Here is a tiny trained network, its code and every weight. The questions are about switching its units off for an input and a class, where a switched-off unit gives its printed mean instead of its output.

import numpy as np


def w(rows, s, z=0):
    codes = np.array(rows[::2]) - 128.0
    scale = np.full(codes.shape[1], s)
    scale[-1] = z or s
    return codes * scale


def f(y):
    return y / 2 * (1 + np.tanh(0.7978845608 * (y + 0.044715 * y**3)))


def log_softmax(a):
    a = a - a.max(-1, keepdims=True)
    return a - np.log(np.exp(a).sum(-1, keepdims=True))


def net(x, mask):
    res = np.array(x, float).reshape(1, 8) / 4 @ E
    y = f(res @ A[0][:, :-1].T + A[0][:, -1])
    res = res + np.where(mask, y, B[0][:, -1]) @ B[0][:, :-1]
    return log_softmax(res[-1] @ U[:, :-1].T + U[:, -1])


A, B = {}, {}
E = w([
[135,115,130,136,113,144,146,144,131,123,110],'x0',
[121,132,151,119,120,146,119,130,135,140,126],'x1',
[135,81,62,59,189,193,214,119,225,207,163],'x2',
[120,146,139,128,131,144,124,117,124,143,143],'x3',
[129,126,116,125,140,103,128,117,123,120,132],'x4',
[132,114,120,133,129,99,148,123,123,125,107],'x5',
[46,82,138,117,19,80,179,103,130,116,233],'x6',
[190,7,195,218,176,103,65,107,120,147,193],'x7',
],0.012)
A[0] = w([
[55,236,67,77,31,118,141,152,108,90,96,58],'n1',
[153,165,74,83,193,194,158,160,175,120,104,152],'n2',
[136,24,77,73,167,150,180,128,200,221,200,2],'n3',
[118,212,145,171,139,110,114,137,64,68,104,56],'n4',
[93,167,136,147,104,118,67,141,5,97,88,129],'n5',
[33,119,100,91,127,118,135,161,173,120,157,73],'n6',
[230,42,152,175,165,133,92,137,167,148,171,174],'n7',
[133,120,161,135,186,97,98,145,191,138,149,83],'n8',
[131,124,174,178,76,116,97,124,52,77,125,168],'n9',
[69,59,161,222,138,138,102,88,95,70,153,109],'n10',
[186,190,184,202,254,150,115,156,106,133,55,106],'n11',
[123,22,172,221,68,105,90,97,66,119,212,101],'n12',
[110,129,20,91,179,169,139,121,171,165,131,136],'n13',
[166,186,76,3,215,158,171,116,207,125,59,136],'n14',
[93,189,146,141,139,109,92,211,92,94,91,66],'n15',
[116,39,73,84,188,167,200,107,244,171,199,122],'n16',
[153,125,36,161,147,176,125,102,135,184,81,132],'n17',
[107,246,120,81,64,90,180,149,124,99,125,201],'n18',
[226,162,147,155,213,161,64,122,111,127,38,205],'n19',
[95,111,107,108,70,127,178,113,148,102,187,208],'n20',
[175,23,162,197,215,144,112,136,115,185,175,43],'n21',
[201,80,117,146,53,83,139,117,124,166,96,132],'n22',
[150,166,134,88,227,169,199,127,138,156,65,148],'n23',
[234,156,131,162,177,152,38,119,97,170,29,71],'n24',
],0.0079,0.014)
B[0] = w([
[218,219,186,122,5,120,94,27,65,29,155,201],'n1',
[118,74,162,169,180,98,71,163,162,156,179,210],'n2',
[208,212,202,98,56,57,100,10,2,16,136,192],'n3',
[114,114,77,44,152,131,157,164,206,175,117,166],'n4',
[127,162,135,73,88,157,209,95,96,109,124,209],'n5',
[90,83,96,140,150,187,138,74,190,176,84,151],'n6',
[188,178,159,113,53,99,117,72,120,100,160,232],'n7',
[97,128,115,135,155,105,196,115,183,135,102,139],'n8',
[135,156,159,162,111,44,49,137,162,122,171,225],'n9',
[129,107,117,169,180,79,116,151,144,153,181,194],'n10',
[166,147,152,70,57,144,121,89,63,67,158,208],'n11',
[123,149,131,169,153,122,63,205,155,194,182,242],'n12',
[90,169,112,140,196,115,113,147,176,185,127,202],'n13',
[98,132,82,214,148,124,83,208,187,170,177,237],'n14',
[72,104,97,79,144,192,240,79,173,134,97,160],'n15',
[104,84,72,59,98,179,199,83,114,111,54,242],'n16',
[100,94,186,146,185,140,119,169,95,205,131,171],'n17',
[110,17,97,85,140,179,209,94,132,151,43,238],'n18',
[74,38,51,56,119,185,207,64,153,136,48,254],'n19',
[150,137,189,141,74,77,125,84,91,91,147,225],'n20',
[96,87,105,59,91,178,240,83,150,111,37,192],'n21',
[101,153,142,143,95,95,137,160,160,134,132,150],'n22',
[123,113,127,146,174,118,63,200,130,179,160,205],'n23',
[133,209,199,84,123,85,99,42,65,68,149,198],'n24',
],0.0075,0.017)
U = w([
[103,85,18,85,138,204,230,114,138,128,91,11],'0',
[196,185,176,127,107,96,127,97,71,49,145,253],'1',
[143,134,109,235,204,98,54,255,162,185,180,128],'2',
],0.0094,0.0028)

Each question gives the input, the list of numbers given to net, and the class t.
The units are the neurons (one row each of A and B). Each row of codes is followed by its name. A weight is (code - 128) times the scale printed after its matrix; where a second scale follows, it is the last column's (A, B and U).
mask holds one flag per neuron, in row order. A switched-off neuron (its flag False) gives its mean, the last column of its row in B, instead of its output. The means were averaged over made-up inputs and are rounded, as every weight is.
A unit's drop is (log p(t) with every unit on - log p(t) with that unit switched off) / (log p(t) with every unit on - log p(t) with every unit switched off).
unit that matters most: the unit with the biggest drop
k most important neurons: the k neurons with the biggest drops, biggest first
drop of u: that unit's drop, to one decimal
input [8,1,-8,1,-5,-1,-3,-5], class 0: 2 most important neurons => [n15 n18]
input [0,7,-5,-3,-6,7,-7,-7], class 0: most important neuron => [n19]
input [-4,4,3,-7,-5,-2,6,1], class 1: 3 most important neurons => [n19 n20 n3]
input [-1,5,5,8,3,2,3,4], class 1: 2 most important neurons => [n3 n19]
input [-4,7,1,1,-5,6,-8,-6], class 2: 4 most important neurons => [n14 n23 n2 n16]
input [6,2,1,0,-1,1,-6,-8], class 2: 3 most important neurons => [n14 n2 n23]
input [-6,-7,-1,2,1,7,2,-6], class 1: 3 most important neurons => [n1 n19 n16]
input [1,5,7,-2,-2,-6,2,1], class 1: 2 most important neurons => [n3 n19]
input [6,6,-8,-3,-6,7,-5,-5], class 0: 2 most important neurons => [n19 n15]
input [2,5,-3,4,-1,-6,0,-5], class 0: 4 most important neurons => [n18 n3 n24 n7]
input [-8,1,4,-1,-7,7,3,3], class 1: 3 most important neurons => [n19 n3 n18]
input [-7,3,7,7,0,-6,4,2], class 1: 3 most important neurons => [n3 n19 n18]
input [4,7,-7,2,-3,-5,-2,-7], class 0: drop of n18 => 0.7
input [1,-8,-6,2,-3,4,6,7], class 2: unit that matters most => n12
input [7,0,-7,2,-8,-3,-7,-4], class 0: drop of n19 => 1.0
input [1,2,8,-6,-7,-2,2,2], class 1: drop of n19 => 0.6
